Below is a small trained network, with its code and all its weights. Each question gives an input and a target symbol and asks what happens when units are switched off, that is, made to give their printed mean instead of their output.

import numpy as np


def w(rows, s, z=0):
    codes = np.array(rows[::2]) - 128.0
    scale = np.full(codes.shape[1], s)
    scale[-1] = z or s
    return codes * scale


def f(y):
    return y / 2 * (1 + np.tanh(0.7978845608 * (y + 0.044715 * y**3)))


def softmax(a):
    e = np.exp(a - a.max(-1, keepdims=True))
    return e / e.sum(-1, keepdims=True)


def log_softmax(a):
    a = a - a.max(-1, keepdims=True)
    return a - np.log(np.exp(a).sum(-1, keepdims=True))


def net(x, mask):
    ids = ['βγδζηλμξπστφψω'.index(c) for c in x.split()]
    T = len(ids)
    res = E[ids] + P[:T]
    r = res
    for j in range(3):
        rows = slice(3 * j, 3 * j + 3)
        q, k, v = (r @ M[0][rows].T for M in (Q, K, V))
        z = softmax(np.where(np.tri(T) > 0, q @ k.T / 3**0.5, -1e9)) @ v
        o = O[0][rows]
        res = res + np.where(mask[j], z, o[:, -1]) @ o[:, :-1]
    y = f(res @ A[0][:, :-1].T + A[0][:, -1])
    res = res + np.where(mask[3:15], y, B[0][:, -1]) @ B[0][:, :-1]
    return log_softmax(res[-1] @ U[:, :-1].T + U[:, -1])


Q, K, V, O, A, B = {}, {}, {}, {}, {}, {}
E = w([
[127,128,131],'β',
[228,184,47],'γ',
[173,131,103],'δ',
[171,129,94],'ζ',
[172,137,103],'η',
[157,81,115],'λ',
[113,134,192],'μ',
[100,46,7],'ξ',
[125,139,66],'π',
[126,120,101],'σ',
[128,148,88],'τ',
[123,117,118],'φ',
[126,121,91],'ψ',
[122,60,181],'ω',
],0.017)
P = w([
[124,68,118],'0',
[100,194,196],'1',
[160,5,59],'2',
[53,187,181],'3',
[121,1,87],'4',
[10,182,157],'5',
[122,4,113],'6',
],0.007)
Q[0] = w([
[92,234,208],'head 1',
[128,15,229],'head 1',
[58,1,104],'head 1',
[110,90,97],'head 2',
[67,218,177],'head 2',
[166,10,60],'head 2',
[53,158,103],'head 3',
[93,121,56],'head 3',
[56,178,214],'head 3',
],0.0099)
K[0] = w([
[83,116,35],'head 1',
[72,42,104],'head 1',
[34,69,184],'head 1',
[167,155,110],'head 2',
[90,228,139],'head 2',
[59,108,73],'head 2',
[173,147,88],'head 3',
[109,140,99],'head 3',
[198,247,67],'head 3',
],0.011)
V[0] = w([
[209,15,161],'head 1',
[40,124,103],'head 1',
[182,157,156],'head 1',
[111,152,119],'head 2',
[231,211,175],'head 2',
[133,90,76],'head 2',
[157,77,254],'head 3',
[104,143,137],'head 3',
[236,220,100],'head 3',
],0.0074)
O[0] = w([
[60,42,84,252],'head 1',
[217,155,197,95],'head 1',
[52,122,178,124],'head 1',
[59,198,144,105],'head 2',
[103,179,253,53],'head 2',
[175,108,91,194],'head 2',
[145,65,216,159],'head 3',
[207,171,156,103],'head 3',
[10,164,143,84],'head 3',
],0.0064,0.0027)
A[0] = w([
[221,129,80,139],'neuron 1',
[47,110,129,109],'neuron 2',
[134,152,122,58],'neuron 3',
[119,9,69,68],'neuron 4',
[133,132,170,134],'neuron 5',
[139,126,33,183],'neuron 6',
[135,106,94,4],'neuron 7',
[73,118,118,123],'neuron 8',
[82,161,180,18],'neuron 9',
[182,242,152,2],'neuron 10',
[171,194,197,113],'neuron 11',
[130,102,73,175],'neuron 12',
],0.012,0.0083)
B[0] = w([
[69,73,136,217],'neuron 1',
[206,78,104,155],'neuron 2',
[158,150,138,115],'neuron 3',
[180,192,98,250],'neuron 4',
[57,140,68,138],'neuron 5',
[103,156,156,237],'neuron 6',
[105,22,159,132],'neuron 7',
[197,150,153,145],'neuron 8',
[55,101,58,139],'neuron 9',
[150,2,22,135],'neuron 10',
[51,127,69,142],'neuron 11',
[125,148,178,210],'neuron 12',
],0.01,0.011)
U = w([
[122,133,135,90],'β',
[135,162,80,64],'γ',
[124,3,183,252],'δ',
[126,130,122,54],'ζ',
[130,128,105,35],'η',
[132,141,120,205],'λ',
[128,200,122,14],'μ',
[112,60,37,79],'ξ',
[130,125,122,141],'π',
[132,114,121,77],'σ',
[126,134,120,104],'τ',
[56,96,117,134],'φ',
[195,63,102,153],'ψ',
[128,125,127,69],'ω',
],0.014,0.0036)

Each question gives the input, a string of symbols that net reads in full, and the target symbol t.
The units are the heads (3 rows each of Q, K, V and O) and the neurons (one row each of A and B). Each row of codes is followed by its name. A weight is (code - 128) times the scale printed after its matrix; where a second scale follows, it is the last column's (O, A, B and U).
mask holds one flag per unit, heads first, then neurons. A switched-off unit (its flag False) gives its mean, the last column of its rows in O or B, instead of its output. The means were averaged over made-up inputs and are rounded, as every weight is.
A unit's drop is (log p(t) with every unit on - log p(t) with that unit switched off) / (log p(t) with every unit on - log p(t) with every unit switched off).
The circuit of an input: a set's keep is (log p(t) with only the set's units on - log p(t) with every unit switched off) / (log p(t) with every unit on - log p(t) with every unit switched off). Starting from the 12 units with the biggest drops (on a tie, the unit counted first), units are removed one at a time, each time the one whose removal leaves the highest keep (on an exact tie, the one counted first), for as long as the keep stays at least 0.8.
units of the circuit, in order: the units of the circuit, biggest drop first
most important unit: the unit with the biggest drop
k most important neurons: the k neurons with the biggest drops, biggest first
heads that matter: for each layer, one digit per head in row order, 1 if its drop is at least 0.15 and else 0, layers parted by /
drop when u is switched off: that unit's drop, to one decimal
input μ μ γ μ γ, target δ: most important unit	neuron 1
input η γ μ ω ω μ ξ, target ψ: units of the circuit, in order	[neuron 4; head 3]
input β ψ ω ω μ, target ψ: 3 most important neurons	[neuron 6; neuron 1; neuron 4]
input μ η γ γ, target ξ: heads that matter	010
input μ μ μ η μ μ η, target δ: units of the circuit, in order	[head 3; neuron 1]
input μ μ ζ, target δ: units of the circuit, in order	[neuron 1; head 3]
input ζ μ ω γ, target ξ: 2 most important neurons	[neuron 10; neuron 11]
input γ μ δ, target δ: units of the circuit, in order	[neuron 1; head 3]
input μ μ ω μ, target δ: heads that matter	101
input ω μ μ, target ψ: heads that matter	101
input λ μ μ μ ω μ, target δ: 3 most important neurons	[neuron 4; neuron 2; neuron 6]
input γ μ γ, target δ: drop when neuron 1 is switched off	0.3
input η γ γ μ, target φ: drop when neuron 9 is switched off	1.4
input γ μ ω, target ψ: drop when head 3 is switched off	0.1
input γ ψ γ μ ζ, target δ: most important unit	head 1
